Below is a small trained network, with its code and all its weights. Each question gives an input and a class and asks what happens when units are switched off, that is, made to give their printed mean instead of their output.

import numpy as np


def w(rows, s, z=0):
    codes = np.array(rows[::2]) - 128.0
    scale = np.full(codes.shape[1], s)
    scale[-1] = z or s
    return codes * scale


def norm(h):
    return h / np.sqrt((h * h).mean(-1, keepdims=True) + 1e-5)


def f(y):
    return y / 2 * (1 + np.tanh(0.7978845608 * (y + 0.044715 * y**3)))


def log_softmax(a):
    a = a - a.max(-1, keepdims=True)
    return a - np.log(np.exp(a).sum(-1, keepdims=True))


def net(x, mask):
    res = np.array(x, float).reshape(1, 8) / 4 @ E
    u = 0
    for l in range(4):
        y = f(norm(res) @ A[l][:, :-1].T + A[l][:, -1])
        res = res + np.where(mask[u : u + 4], y, B[l][:, -1]) @ B[l][:, :-1]
        u += 4
    return log_softmax(norm(res)[-1] @ U[:, :-1].T + U[:, -1])


A, B = {}, {}
E = w([
[122,120,137],'x0',
[90,163,178],'x1',
[123,128,128],'x2',
[129,129,126],'x3',
[128,124,126],'x4',
[126,125,133],'x5',
[252,132,210],'x6',
[127,120,127],'x7',
],0.0024)
A[0] = w([
[160,105,143,4],'0.n0',
[134,109,209,176],'0.n1',
[38,140,9,196],'0.n2',
[192,114,3,215],'0.n3',
],0.0042,0.0024)
B[0] = w([
[127,155,62,93],'0.n0',
[110,108,147,167],'0.n1',
[186,69,149,254],'0.n2',
[3,156,246,201],'0.n3',
],0.0053,0.0028)
A[1] = w([
[13,200,225,98],'1.n0',
[122,56,176,110],'1.n1',
[43,132,2,73],'1.n2',
[185,150,153,2],'1.n3',
],0.0041,0.00079)
B[1] = w([
[116,253,114,252],'1.n0',
[83,162,144,217],'1.n1',
[219,54,115,115],'1.n2',
[175,115,123,125],'1.n3',
],0.0045,0.0021)
A[2] = w([
[142,194,150,80],'2.n0',
[180,137,105,2],'2.n1',
[83,85,2,191],'2.n2',
[97,64,202,19],'2.n3',
],0.005,0.00081)
B[2] = w([
[66,65,106,207],'2.n0',
[90,57,82,48],'2.n1',
[253,77,148,150],'2.n2',
[115,191,149,253],'2.n3',
],0.0037,0.0012)
A[3] = w([
[127,115,113,19],'3.n0',
[95,87,1,182],'3.n1',
[166,141,150,251],'3.n2',
[96,117,165,85],'3.n3',
],0.0083,0.0031)
B[3] = w([
[101,164,252,74],'3.n0',
[205,83,176,113],'3.n1',
[87,63,36,250],'3.n2',
[49,104,106,188],'3.n3',
],0.0049,0.0027)
U = w([
[114,119,110,245],'0',
[254,47,139,176],'1',
[110,137,92,144],'2',
[114,142,98,126],'3',
[112,177,126,39],'4',
[110,131,106,3],'5',
],0.0093,0.0027)

Each question gives the input, the list of numbers given to net, and the class t.
The units are the neurons (one row each of A and B). Each row of codes is followed by its name. A weight is (code - 128) times the scale printed after its matrix; where a second scale follows, it is the last column's (A, B and U).
mask holds one flag per neuron, layer by layer. A switched-off neuron (its flag False) gives its mean, the last column of its row in B, instead of its output. The means were averaged over made-up inputs and are rounded, as every weight is.
A unit's drop is (log p(t) with every unit on - log p(t) with that unit switched off) / (log p(t) with every unit on - log p(t) with every unit switched off).
The circuit of an input: a set's keep is (log p(t) with only the set's units on - log p(t) with every unit switched off) / (log p(t) with every unit on - log p(t) with every unit switched off). Starting from the 12 units with the biggest drops (on a tie, the unit counted first), units are removed one at a time, each time the one whose removal leaves the highest keep (on an exact tie, the one counted first), for as long as the keep stays at least 0.8.
units of the circuit, in order: the units of the circuit, biggest drop first
unit that matters most: the unit with the biggest drop
k most important neurons: the k neurons with the biggest drops, biggest first
top k neurons in layer l: the k neurons of layer l with the biggest drops, biggest first
drop when u is switched off: that unit's drop, to one decimal
input [-7,-6,6,0,-7,-8,6,5], class 0: unit that matters most	0.n2
input [-3,7,-6,-3,1,1,-8,8], class 1: 3 most important neurons	[0.n3, 1.n2, 3.n1]
input [0,-8,7,2,-4,-4,4,-3], class 4: 2 most important neurons	[0.n3, 0.n2]
input [-3,-3,-1,3,5,-4,-7,3], class 1: units of the circuit, in order	[3.n1, 2.n2]
input [2,4,-8,4,4,3,-8,-5], class 1: 3 most important neurons	[0.n3, 1.n2, 3.n1]
input [6,-7,-1,-4,-8,3,5,5], class 3: top 2 neurons in layer 0	[0.n2, 0.n3]
input [0,-8,0,4,-5,-3,5,6], class 4: 4 most important neurons	[0.n3, 0.n2, 2.n2, 1.n2]
input [4,0,-7,-4,-3,3,-7,-3], class 1: top 2 neurons in layer 0	[0.n3, 0.n1]
input [-7,4,0,2,-4,8,-8,2], class 1: drop when 3.n1 is switched off	0.1
input [1,-1,-5,-8,-8,-4,4,6], class 2: drop when 0.n2 is switched off	0.4
input [0,-8,-3,1,0,6,3,2], class 4: drop when 0.n3 is switched off	0.6
